Below is a small trained network, with its code and all its weights. Each question gives an input and a target symbol and asks what happens when units are switched off, that is, made to give their printed mean instead of their output.

import numpy as np


def w(rows, s, z=0):
    codes = np.array(rows[::2]) - 128.0
    scale = np.full(codes.shape[1], s)
    scale[-1] = z or s
    return codes * scale


def f(y):
    return np.maximum(y, 0)


def softmax(a):
    e = np.exp(a - a.max(-1, keepdims=True))
    return e / e.sum(-1, keepdims=True)


def log_softmax(a):
    a = a - a.max(-1, keepdims=True)
    return a - np.log(np.exp(a).sum(-1, keepdims=True))


def net(x, mask):
    ids = ['βδεζηλμξπστφψω'.index(c) for c in x.split()]
    T = len(ids)
    res = E[ids] + P[:T]
    u = 0
    for l in range(2):
        r = res
        for j in range(2):
            rows = slice(3 * j, 3 * j + 3)
            q, k, v = (r @ M[l][rows].T for M in (Q, K, V))
            z = softmax(np.where(np.tri(T) > 0, q @ k.T / 3**0.5, -1e9)) @ v
            o = O[l][rows]
            res = res + np.where(mask[u + j], z, o[:, -1]) @ o[:, :-1]
        u += 2
        y = f(res @ A[l][:, :-1].T + A[l][:, -1])
        res = res + np.where(mask[u : u + 4], y, B[l][:, -1]) @ B[l][:, :-1]
        u += 4
    return log_softmax(res[-1] @ U[:, :-1].T + U[:, -1])


Q, K, V, O, A, B = {}, {}, {}, {}, {}, {}
E = w([
[127,145,96,192,161,93,134],'β',
[194,110,66,133,101,130,111],'δ',
[140,103,124,147,123,141,101],'ε',
[83,119,41,159,129,87,117],'ζ',
[191,106,140,158,136,124,130],'η',
[174,127,73,205,148,101,153],'λ',
[159,88,140,191,153,144,135],'μ',
[134,109,83,100,104,174,88],'ξ',
[68,156,174,131,80,111,143],'π',
[114,116,77,162,128,46,101],'σ',
[173,49,148,254,203,80,180],'τ',
[144,134,13,142,123,121,104],'φ',
[127,88,158,147,106,111,110],'ψ',
[42,23,122,79,195,80,141],'ω',
],0.02)
P = w([
[82,166,188,213,198,115,91],'0',
[139,95,139,98,66,131,83],'1',
[120,85,118,116,90,140,125],'2',
[115,80,104,122,99,144,146],'3',
[106,79,88,125,104,142,156],'4',
[96,85,73,132,112,142,168],'5',
[88,87,62,129,116,143,174],'6',
[86,91,48,129,116,147,181],'7',
[94,87,61,136,127,146,201],'8',
[78,90,40,125,116,128,189],'9',
[51,99,2,121,120,125,184],'10',
],0.0098)
Q[0] = w([
[95,101,138,102,184,122,159],'L0H0',
[131,115,132,60,152,142,64],'L0H0',
[118,52,79,142,38,136,173],'L0H0',
[155,84,146,114,197,64,137],'L0H1',
[141,186,123,246,91,113,154],'L0H1',
[158,135,94,177,49,170,25],'L0H1',
],0.012)
K[0] = w([
[121,148,163,120,254,121,33],'L0H0',
[121,145,149,176,135,124,57],'L0H0',
[77,135,172,43,199,127,101],'L0H0',
[88,87,90,43,199,134,181],'L0H1',
[32,129,145,209,71,168,135],'L0H1',
[93,199,103,230,174,214,103],'L0H1',
],0.0099)
V[0] = w([
[17,197,59,98,112,169,88],'L0H0',
[63,61,147,93,103,122,204],'L0H0',
[81,169,195,181,74,216,118],'L0H0',
[108,148,149,170,112,121,165],'L0H1',
[193,77,126,203,91,112,7],'L0H1',
[165,144,98,141,186,170,156],'L0H1',
],0.011)
O[0] = w([
[153,76,211,192,207,160,173,152],'L0H0',
[82,121,77,169,88,146,179,248],'L0H0',
[163,151,109,133,191,2,162,81],'L0H0',
[116,98,125,185,154,100,78,146],'L0H1',
[113,88,232,188,175,65,157,119],'L0H1',
[157,154,158,185,196,166,132,86],'L0H1',
],0.0077,0.015)
A[0] = w([
[92,140,44,120,67,84,121,243],'L0N0',
[195,86,2,158,50,141,105,252],'L0N1',
[144,114,192,12,184,253,136,22],'L0N2',
[210,201,163,111,80,101,84,40],'L0N3',
],0.0083,0.002)
B[0] = w([
[255,77,234,135,120,224,204,243],'L0N0',
[47,163,192,138,116,73,43,252],'L0N1',
[114,136,248,75,111,31,210,138],'L0N2',
[222,133,241,134,174,95,225,129],'L0N3',
],0.0062,0.016)
Q[1] = w([
[77,173,184,130,157,50,191],'L1H0',
[157,101,150,167,159,49,125],'L1H0',
[145,181,115,113,162,66,151],'L1H0',
[37,169,248,131,102,166,179],'L1H1',
[165,122,43,163,175,169,102],'L1H1',
[161,39,118,197,147,131,194],'L1H1',
],0.017)
K[1] = w([
[125,166,103,165,89,194,198],'L1H0',
[130,67,50,129,44,136,113],'L1H0',
[178,112,156,146,63,119,132],'L1H0',
[106,40,61,37,154,223,250],'L1H1',
[161,170,129,138,144,135,37],'L1H1',
[29,196,174,72,137,124,111],'L1H1',
],0.017)
V[1] = w([
[213,195,154,112,166,166,124],'L1H0',
[159,80,199,3,139,102,86],'L1H0',
[58,220,185,104,129,66,77],'L1H0',
[57,143,219,113,195,121,150],'L1H1',
[117,161,112,22,193,111,106],'L1H1',
[72,223,211,134,24,144,17],'L1H1',
],0.014)
O[1] = w([
[27,46,114,136,195,69,133,40],'L1H0',
[136,154,102,254,201,171,229,86],'L1H0',
[191,22,75,186,153,158,97,186],'L1H0',
[55,168,128,181,185,55,43,249],'L1H1',
[166,85,92,155,58,15,102,64],'L1H1',
[144,8,236,88,191,100,100,84],'L1H1',
],0.0098,0.017)
A[1] = w([
[131,45,10,172,76,90,147,212],'L1N0',
[148,184,10,98,23,111,183,61],'L1N1',
[148,229,106,91,182,72,116,155],'L1N2',
[63,104,29,82,113,168,48,253],'L1N3',
],0.011,0.0038)
B[1] = w([
[139,207,152,2,235,186,123,234],'L1N0',
[95,9,36,190,129,85,113,213],'L1N1',
[153,84,187,108,96,229,157,178],'L1N2',
[191,159,169,191,68,36,192,251],'L1N3',
],0.0084,0.023)
U = w([
[172,183,157,108,121,78,119,87],'β',
[49,49,120,147,117,163,69,77],'δ',
[119,135,81,93,134,158,75,174],'ε',
[93,150,125,127,26,75,53,79],'ζ',
[115,75,147,81,164,189,97,92],'η',
[124,54,166,164,93,108,118,45],'λ',
[191,149,253,115,111,175,244,253],'μ',
[36,177,87,134,117,114,113,129],'ξ',
[219,55,96,200,65,122,175,169],'π',
[179,177,249,215,157,178,13,184],'σ',
[141,27,135,112,81,181,33,74],'τ',
[52,110,138,154,89,96,96,64],'φ',
[204,75,101,110,117,249,52,43],'ψ',
[81,82,142,148,16,244,160,147],'ω',
],0.005,0.0053)

Each question gives the input, a string of symbols that net reads in full, and the target symbol t.
The units are the heads (3 rows each of Q, K, V and O) and the neurons (one row each of A and B). Each row of codes is followed by its name. A weight is (code - 128) times the scale printed after its matrix; where a second scale follows, it is the last column's (O, A, B and U).
mask holds one flag per unit, layer by layer, with each layer's heads first. A switched-off unit (its flag False) gives its mean, the last column of its rows in O or B, instead of its output. The means were averaged over made-up inputs and are rounded, as every weight is.
A unit's drop is (log p(t) with every unit on - log p(t) with that unit switched off) / (log p(t) with every unit on - log p(t) with every unit switched off).
The circuit of an input: a set's keep is (log p(t) with only the set's units on - log p(t) with every unit switched off) / (log p(t) with every unit on - log p(t) with every unit switched off). Starting from all 12 units, units are removed one at a time, each time the one whose removal leaves the highest keep (on an exact tie, the one counted first), for as long as the keep stays at least 0.8.
units of the circuit, in order: the units of the circuit, biggest drop first
unit that matters most: the unit with the biggest drop
top k neurons: the k neurons with the biggest drops, biggest first
top k neurons in layer l: the k neurons of layer l with the biggest drops, biggest first
which heads matter: for each layer, one digit per head in row order, 1 if its drop is at least 0.15 and else 0, layers parted by /
input φ λ ξ φ, target μ: unit that matters most	L0N1
input ζ π ψ η η ψ ω, target ζ: units of the circuit, in order	L0H1; L0N1; L1H0
input ψ π ψ μ π ζ, target σ: top 2 neurons in layer 1	L1N3; L1N1
input η τ π ξ ω η, target η: top 2 neurons in layer 1	L1N0; L1N3
input π ζ ψ π π π ζ δ ε φ, target σ: which heads matter	00 / 01
input η σ π ω ζ φ π δ, target η: units of the circuit, in order	L0H0; L1H0; L1N0
input ξ ζ η π ω ξ τ π π, target ξ: top 2 neurons	L0N1; L1N0
input π π ω ε, target π: which heads matter	10 / 01
input β ω ε ζ ξ ξ, target β: top 2 neurons in layer 0	L0N1; L0N0
input μ π π σ, target σ: which heads matter	11 / 01
input π τ σ ξ, target σ: top 2 neurons	L1N1; L1N3
input ε π ψ ζ ξ σ ω π ζ, target ε: top 2 neurons in layer 0	L0N0; L0N1
input ψ ψ ζ η ζ β φ ζ, target ω: top 2 neurons	L1N0; L0N1
input ω ε ω π τ ω ω, target ω: top 2 neurons	L1N0; L1N3
input π η μ ζ, target σ: units of the circuit, in order	L1H1
input δ ζ ω π π π ψ μ π π ζ, target δ: top 2 neurons	L0N1; L0N0
input ε η π ζ ω, target ε: which heads matter	11 / 11
input δ π ζ β ψ π ψ ε π ω, target δ: top 2 neurons	L0N1; L0N2
input ω φ π π φ π ε π π ψ δ, target ω: top 2 neurons	L0N1; L1N2
input ω π ζ ξ, target ω: which heads matter	10 / 10
input φ π ε τ ζ π π ω ξ λ, target φ: top 2 neurons in layer 1	L1N0; L1N2
input τ η ω ζ φ ζ ζ ε, target τ: unit that matters most	L1H1
input β τ ω ζ ζ π ξ ζ, target β: top 2 neurons in layer 1	L1N0; L1N3
input μ ζ ζ, target μ: which heads matter	01 / 11
input ψ μ π ψ π ω β β φ σ, target ψ: top 2 neurons	L1N0; L0N0
input π σ ψ ψ η ξ, target σ: units of the circuit, in order	L0H0; L1H1
input π τ φ π ψ π ω π ζ, target π: top 2 neurons in layer 1	L1N3; L1N1
input σ δ ω φ π π π ζ ε ω τ, target σ: unit that matters most	L0H0
input δ τ ξ π, target σ: units of the circuit, in order	L0H1; L1H1
input ψ π π π ω φ π τ η ε ω, target μ: which heads matter	11 / 10
